[[  2 -69]
 [ 27 -59]
 [ 16 -47]
 [ 44 -72]
 [ 17 -58]
 [ 31 -49]
 [ 41 -33]
 [ 11 -40]]
->
[[ 44 -72]
 [  2 -69]
 [ 27 -59]
 [ 17 -58]
 [ 31 -49]
 [ 16 -47]
 [ 11 -40]
 [ 41 -33]]

[[-55 -31  48]
 [ 23 -47  43]
 [ 27 -29 -44]
 [ 43 -76  16]
 [ -6   3 -25]
 [-28  23  13]
 [ 32 -35 -50]
 [ 76 -79 -80]
 [ 43  35 -52]
 [ 36 -60  20]
 [  1  32 -23]]
->
[[ 76 -79 -80]
 [ 43 -76  16]
 [ 36 -60  20]
 [ 23 -47  43]
 [ 32 -35 -50]
 [-55 -31  48]
 [ 27 -29 -44]
 [ -6   3 -25]
 [-28  23  13]
 [  1  32 -23]
 [ 43  35 -52]]

[[  9  66]
 [-16  23]]
->
[[-16  23]
 [  9  66]]

[[ 64  66 -33   8   0]
 [-62 -50  12   2 -11]
 [-37  42 -61  18 -12]
 [-18  -3   3  49 -17]
 [-29  33  20 -27   4]
 [ 28 -27 -31 -25  49]
 [ 31  11  43   2 -17]
 [ 25   2 -26  58   9]
 [-24  46  20  42  76]
 [ -1  49  14 -44  33]]
->
[[-62 -50  12   2 -11]
 [ 28 -27 -31 -25  49]
 [-18  -3   3  49 -17]
 [ 25   2 -26  58   9]
 [ 31  11  43   2 -17]
 [-29  33  20 -27   4]
 [-37  42 -61  18 -12]
 [-24  46  20  42  76]
 [ -1  49  14 -44  33]
 [ 64  66 -33   8   0]]

[[-16   5 -42 -42  -1   1  12  19]
 [ 13   7 -40 -40 -29  12  21  28]
 [-27  34 -33 -33 -11  17  33  28]
 [ -7  23  -6  -6  -9  10  32  26]
 [ 30   4 -67 -67 -31   5  -4  25]]
->
[[ 30   4 -67 -67 -31   5  -4  25]
 [-16   5 -42 -42  -1   1  12  19]
 [ 13   7 -40 -40 -29  12  21  28]
 [ -7  23  -6  -6  -9  10  32  26]
 [-27  34 -33 -33 -11  17  33  28]]

[[-44 -45  -8 -37  -6]
 [ 41 -47   1 -42  44]
 [ -9  23   6  13  -4]
 [  7  20   7   8  33]
 [-50 -33  48  17 -68]]
->
[[ 41 -47   1 -42  44]
 [-44 -45  -8 -37  -6]
 [-50 -33  48  17 -68]
 [  7  20   7   8  33]
 [ -9  23   6  13  -4]]

[[-55   6 -18 -85  -5 -20]
 [ -9  20  11 -18  -3  -1]
 [-30   0   0 -36  -9 -22]]
->
[[-30   0   0 -36  -9 -22]
 [-55   6 -18 -85  -5 -20]
 [ -9  20  11 -18  -3  -1]]
---
[[ -6 -17 -52  -5 -41  47 -42  -9 -17 -54]
 [  4  11  35   3  30 -29  37  -6  18  43]
 [ -8 -18 -44  -2  -4  33  -7 -62  15 -23]]
->
[[-23  15 -62  -7  33  -4  -2 -44 -18  -8]
 [ 43  18  -6  37 -29  30   3  35  11   4]
 [-54 -17  -9 -42  47 -41  -5 -52 -17  -6]]

[[-44  -4  -1 -36  58 -18 -23 -18  57  58  55   0]
 [ 25  20  17  21  -5 -19 -18 -19  -4  -7  -2 -23]
 [-31 -45 -45 -36  -5  44  42  44  -7  -2 -14  43]
 [-52  -6  -3 -44  67 -20 -27 -20  67  68  64   1]
 [  4   4   4   6  -7   1   3   1  -7  -7  -5   0]
 [ 27  20  19  27 -20 -20 -17 -20 -18 -21 -14 -27]
 [-38 -11  -9 -31  34  -2  -5  -2  33  34  32  10]
 [-42  -6  -5 -36  49 -18 -22 -18  49  50  48  -2]]
->
[[ -2  48  50  49 -18 -22 -18  49 -36  -5  -6 -42]
 [ 10  32  34  33  -2  -5  -2  34 -31  -9 -11 -38]
 [-27 -14 -21 -18 -20 -17 -20 -20  27  19  20  27]
 [  0  -5  -7  -7   1   3   1  -7   6   4   4   4]
 [  1  64  68  67 -20 -27 -20  67 -44  -3  -6 -52]
 [ 43 -14  -2  -7  44  42  44  -5 -36 -45 -45 -31]
 [-23  -2  -7  -4 -19 -18 -19  -5  21  17  20  25]
 [  0  55  58  57 -18 -23 -18  58 -36  -1  -4 -44]]

[[ 39  24  22  23  -6  19  23 -22  25  38  34   3]
 [  4  30  25   1   9   7  19 -53  11  17 -16  24]
 [  2 -34 -46 -26  22   7  18  -6  19  27   4 -29]
 [  6 -41 -52   2  28   6  18  27  13   9  22  25]
 [-34   0  12 -18   6 -30 -78  29 -22 -47   4  -4]
 [ 21  69  71  17 -15  -7 -12  12  -6 -15  15   0]
 [ 20 -15 -13   1  24  -9 -18  28  14 -12 -11  -1]]
->
[[ -1 -11 -12  14  28 -18  -9  24   1 -13 -15  20]
 [  0  15 -15  -6  12 -12  -7 -15  17  71  69  21]
 [ -4   4 -47 -22  29 -78 -30   6 -18  12   0 -34]
 [ 25  22   9  13  27  18   6  28   2 -52 -41   6]
 [-29   4  27  19  -6  18   7  22 -26 -46 -34   2]
 [ 24 -16  17  11 -53  19   7   9   1  25  30   4]
 [  3  34  38  25 -22  23  19  -6  23  22  24  39]]

[[ 25  32   6 -44  47  10  -3  26 -14]
 [ 41  40  41 -34 -53 -78 -77 -31 -70]]
->
[[-70 -31 -77 -78 -53 -34  41  40  41]
 [-14  26  -3  10  47 -44   6  32  25]]

[[ 28 -12 -16 -30]
 [-34  23  22  53]
 [-31   6  29  31]
 [ 13 -10  -7 -14]
 [ -4 -26  22 -23]
 [  4 -26  22 -27]
 [-23  10  22  30]
 [-45  35  18  66]]
->
[[ 66  18  35 -45]
 [ 30  22  10 -23]
 [-27  22 -26   4]
 [-23  22 -26  -4]
 [-14  -7 -10  13]
 [ 31  29   6 -31]
 [ 53  22  23 -34]
 [-30 -16 -12  28]]

[[  7   4  14   8  13 -20  -9  19]
 [ 13   1   5  -8   3  19  -7 -23]
 [-36  22  -6  44   5  43  18  -8]
 [ 26   5   0 -20   4  29 -23  12]
 [ 48   1 -75 -46  24  25 -63   0]
 [ -5 -15  -6 -18  20   5  -2 -10]
 [ -8 -16   0  -1 -11   5  -7  -7]
 [-42  21  13  49  24  13   6 -14]
 [ 31 -17 -38 -23  12  33 -29 -31]
 [ 52 -17 -52 -36  33  33 -59   1]
 [-19  -9  -1   1  25   0   5   8]
 [ 24   2 -29 -21  21  10 -24 -29]]
->
[[-29 -24  10  21 -21 -29   2  24]
 [  8   5   0  25   1  -1  -9 -19]
 [  1 -59  33  33 -36 -52 -17  52]
 [-31 -29  33  12 -23 -38 -17  31]
 [-14   6  13  24  49  13  21 -42]
 [ -7  -7   5 -11  -1   0 -16  -8]
 [-10  -2   5  20 -18  -6 -15  -5]
 [  0 -63  25  24 -46 -75   1  48]
 [ 12 -23  29   4 -20   0   5  26]
 [ -8  18  43   5  44  -6  22 -36]
 [-23  -7  19   3  -8   5   1  13]
 [ 19  -9 -20  13   8  14   4   7]]

[[  1 -22 -22 -26]
 [  0  14  30  29]
 [  4 -29  40  45]
 [ -3   5 -55 -66]
 [  0 -14 -32 -38]
 [ -4  12 -56 -66]]
->
[[-66 -56  12  -4]
 [-38 -32 -14   0]
 [-66 -55   5  -3]
 [ 45  40 -29   4]
 [ 29  30  14   0]
 [-26 -22 -22   1]]

[[ 50  37 -56 -26  64  12   0  43  30 -69 -30 -54 -43  -8 -34 -14]
 [-36 -81 -23 -31 -67 -65 -35   2 -46  28  60   2  53 -43 -36 -29]
 [ 12  36 -39   5 -45  -1 -37 -71  18 -17 -22  86  22 -32  21  10]]
->
[[ 10  21 -32  22  86 -22 -17  18 -71 -37  -1 -45   5 -39  36  12]
 [-29 -36 -43  53   2  60  28 -46   2 -35 -65 -67 -31 -23 -81 -36]
 [-14 -34  -8 -43 -54 -30 -69  30  43   0  12  64 -26 -56  37  50]]
